Here is a tiny trained network, its code and every weight. The questions are about switching its units off for an input and a class, where a switched-off unit gives its printed mean instead of its output.

import numpy as np


def w(rows, s, z=0):
    codes = np.array(rows[::2]) - 128.0
    scale = np.full(codes.shape[1], s)
    scale[-1] = z or s
    return codes * scale


def f(y):
    return y / 2 * (1 + np.tanh(0.7978845608 * (y + 0.044715 * y**3)))


def log_softmax(a):
    a = a - a.max(-1, keepdims=True)
    return a - np.log(np.exp(a).sum(-1, keepdims=True))


def net(x, mask):
    res = np.array(x, float).reshape(1, 3) / 4 @ E
    y = f(res @ A[0][:, :-1].T + A[0][:, -1])
    res = res + np.where(mask, y, B[0][:, -1]) @ B[0][:, :-1]
    return log_softmax(res[-1] @ U[:, :-1].T + U[:, -1])


A, B = {}, {}
E = w([
[65,110,184,155,96,19,67],'x0',
[85,110,151,83,199,197,68],'x1',
[9,171,135,72,109,137,225],'x2',
],0.013)
A[0] = w([
[168,124,131,151,54,86,77,124],'neuron 0',
[94,192,136,80,208,175,180,124],'neuron 1',
[48,236,135,76,42,82,237,69],'neuron 2',
[61,153,164,153,116,114,109,59],'neuron 3',
[94,192,188,98,52,136,142,1],'neuron 4',
[221,207,20,98,157,140,189,146],'neuron 5',
[115,103,106,59,130,154,128,97],'neuron 6',
[182,165,159,101,71,94,96,113],'neuron 7',
[119,226,125,121,94,184,220,80],'neuron 8',
[154,97,162,83,82,137,133,132],'neuron 9',
[200,127,72,122,109,178,186,175],'neuron 10',
[73,133,190,100,160,130,28,98],'neuron 11',
[150,172,115,87,130,93,104,93],'neuron 12',
[104,139,179,228,104,95,98,148],'neuron 13',
[118,2,171,91,167,121,111,17],'neuron 14',
],0.0098,0.0091)
B[0] = w([
[160,111,126,83,59,103,219,189],'neuron 0',
[2,211,62,64,95,59,175,206],'neuron 1',
[217,111,245,208,211,219,44,251],'neuron 2',
[144,126,166,151,149,178,93,152],'neuron 3',
[147,168,170,151,125,29,173,147],'neuron 4',
[125,113,196,217,178,115,96,226],'neuron 5',
[74,117,124,89,109,124,107,148],'neuron 6',
[135,100,144,89,102,80,164,156],'neuron 7',
[41,116,31,12,93,100,165,204],'neuron 8',
[121,176,81,160,126,132,97,130],'neuron 9',
[141,118,207,170,198,132,78,216],'neuron 10',
[186,111,150,201,204,131,73,186],'neuron 11',
[135,130,153,122,131,115,174,122],'neuron 12',
[148,141,2,141,64,117,201,197],'neuron 13',
[171,180,173,185,89,121,157,143],'neuron 14',
],0.0086,0.015)
U = w([
[173,137,160,171,147,102,111,174],'0',
[132,122,147,115,197,159,81,223],'1',
[68,154,24,2,23,71,201,2],'2',
],0.0096,0.0017)

Each question gives the input, the list of numbers given to net, and the class t.
The units are the neurons (one row each of A and B). Each row of codes is followed by its name. A weight is (code - 128) times the scale printed after its matrix; where a second scale follows, it is the last column's (A, B and U).
mask holds one flag per neuron, in row order. A switched-off neuron (its flag False) gives its mean, the last column of its row in B, instead of its output. The means were averaged over made-up inputs and are rounded, as every weight is.
A unit's drop is (log p(t) with every unit on - log p(t) with that unit switched off) / (log p(t) with every unit on - log p(t) with every unit switched off).
The circuit of an input: a set's keep is (log p(t) with only the set's units on - log p(t) with every unit switched off) / (log p(t) with every unit on - log p(t) with every unit switched off). Starting from the 12 units with the biggest drops (on a tie, the unit counted first), units are removed one at a time, each time the one whose removal leaves the highest keep (on an exact tie, the one counted first), for as long as the keep stays at least 0.8.
circuit, biggest first: the units of the circuit, biggest drop first
k most important neurons: the k neurons with the biggest drops, biggest first
drop when u is switched off: that unit's drop, to one decimal
input [0,-7,4], class 1: circuit, biggest first => neuron 2; neuron 8
input [-8,3,2], class 2: 3 most important neurons => neuron 1; neuron 2; neuron 8
input [-5,3,4], class 2: circuit, biggest first => neuron 1
input [-7,8,2], class 2: 2 most important neurons => neuron 1; neuron 2
input [-1,6,8], class 2: 2 most important neurons => neuron 1; neuron 8
input [-3,-7,4], class 1: circuit, biggest first => neuron 8; neuron 2
input [-2,1,7], class 2: 3 most important neurons => neuron 1; neuron 8; neuron 11
input [-6,5,8], class 2: 2 most important neurons => neuron 1; neuron 8
input [5,8,-2], class 0: 2 most important neurons => neuron 14; neuron 8
input [-1,-6,8], class 1: 2 most important neurons => neuron 2; neuron 8
input [2,-5,8], class 0: 2 most important neurons => neuron 2; neuron 4
input [-6,-2,8], class 1: 3 most important neurons => neuron 2; neuron 5; neuron 10
input [3,-8,0], class 2: 4 most important neurons => neuron 5; neuron 13; neuron 0; neuron 10
input [7,7,-6], class 0: most important neuron => neuron 14
input [3,-1,-3], class 2: drop when neuron 2 is switched off => 0.4
